Below is a small trained network, with its code and all its weights. Each question gives an input and a class and asks what happens when units are switched off, that is, made to give their printed mean instead of their output.

import numpy as np


def w(rows, s, z=0):
    codes = np.array(rows[::2]) - 128.0
    scale = np.full(codes.shape[1], s)
    scale[-1] = z or s
    return codes * scale


def f(y):
    return y / 2 * (1 + np.tanh(0.7978845608 * (y + 0.044715 * y**3)))


def log_softmax(a):
    a = a - a.max(-1, keepdims=True)
    return a - np.log(np.exp(a).sum(-1, keepdims=True))


def net(x, mask):
    res = np.array(x, float).reshape(1, 4) / 4 @ E
    y = f(res @ A[0][:, :-1].T + A[0][:, -1])
    res = res + np.where(mask, y, B[0][:, -1]) @ B[0][:, :-1]
    return log_softmax(res[-1] @ U[:, :-1].T + U[:, -1])


A, B = {}, {}
E = w([
[104,116,94,210,51],'x0',
[253,142,147,187,95],'x1',
[137,73,112,1,66],'x2',
[83,215,89,75,140],'x3',
],0.0071)
A[0] = w([
[116,191,97,93,99,187],'neuron 1',
[223,154,144,68,136,153],'neuron 2',
[73,186,129,84,251,204],'neuron 3',
[13,78,111,166,80,209],'neuron 4',
[78,105,132,81,110,253],'neuron 5',
[63,144,125,154,127,129],'neuron 6',
[140,208,113,171,148,174],'neuron 7',
[79,143,124,107,199,167],'neuron 8',
[141,179,93,105,21,228],'neuron 9',
[92,98,150,115,178,247],'neuron 10',
[180,97,161,99,151,132],'neuron 11',
[142,68,137,82,127,240],'neuron 12',
[138,137,114,144,125,106],'neuron 13',
[235,108,152,206,160,181],'neuron 14',
],0.013,0.003)
B[0] = w([
[93,164,179,142,101,178],'neuron 1',
[134,157,112,136,26,192],'neuron 2',
[153,233,140,135,226,254],'neuron 3',
[183,134,106,5,148,225],'neuron 4',
[175,165,105,126,110,202],'neuron 5',
[129,98,75,120,141,173],'neuron 6',
[107,79,178,171,134,203],'neuron 7',
[136,181,107,154,176,198],'neuron 8',
[90,189,182,62,94,202],'neuron 9',
[186,195,136,152,98,187],'neuron 10',
[169,100,87,125,122,164],'neuron 11',
[181,113,128,73,125,191],'neuron 12',
[107,120,129,139,132,132],'neuron 13',
[189,81,182,201,195,253],'neuron 14',
],0.023,0.0082)
U = w([
[201,176,34,20,27,220],'0',
[104,159,24,144,141,23],'1',
[32,202,212,136,85,204],'2',
[173,254,139,163,249,198],'3',
[152,92,153,48,163,4],'4',
[197,33,158,193,157,151],'5',
[29,118,22,182,116,40],'6',
],0.0061,0.0019)

Each question gives the input, the list of numbers given to net, and the class t.
The units are the neurons (one row each of A and B). Each row of codes is followed by its name. A weight is (code - 128) times the scale printed after its matrix; where a second scale follows, it is the last column's (A, B and U).
mask holds one flag per neuron, in row order. A switched-off neuron (its flag False) gives its mean, the last column of its row in B, instead of its output. The means were averaged over made-up inputs and are rounded, as every weight is.
A unit's drop is (log p(t) with every unit on - log p(t) with that unit switched off) / (log p(t) with every unit on - log p(t) with every unit switched off).
The circuit of an input: a set's keep is (log p(t) with only the set's units on - log p(t) with every unit switched off) / (log p(t) with every unit on - log p(t) with every unit switched off). Starting from the 12 units with the biggest drops (on a tie, the unit counted first), units are removed one at a time, each time the one whose removal leaves the highest keep (on an exact tie, the one counted first), for as long as the keep stays at least 0.8.
units of the circuit, in order: the units of the circuit, biggest drop first
unit that matters most: the unit with the biggest drop
k most important neurons: the k neurons with the biggest drops, biggest first
drop of u: that unit's drop, to one decimal
input [2,0,4,7], class 2: units of the circuit, in order	[neuron 1; neuron 9]
input [1,-3,-1,-2], class 0: units of the circuit, in order	[neuron 14; neuron 3]
input [0,-3,-1,-3], class 0: 3 most important neurons	[neuron 14; neuron 3; neuron 7]
input [4,7,5,-3], class 5: units of the circuit, in order	[neuron 14; neuron 3]
input [-6,3,2,-3], class 5: unit that matters most	neuron 4
input [5,1,4,-6], class 4: 2 most important neurons	[neuron 2; neuron 10]
input [6,6,5,-7], class 5: 2 most important neurons	[neuron 14; neuron 3]
input [8,1,-4,5], class 2: 2 most important neurons	[neuron 7; neuron 9]
input [7,0,-6,6], class 4: 2 most important neurons	[neuron 4; neuron 3]
input [-3,3,4,-8], class 5: drop of neuron 14	0.4
input [-5,-2,2,-5], class 0: drop of neuron 14	0.2
input [6,2,-6,3], class 5: drop of neuron 8	0.0
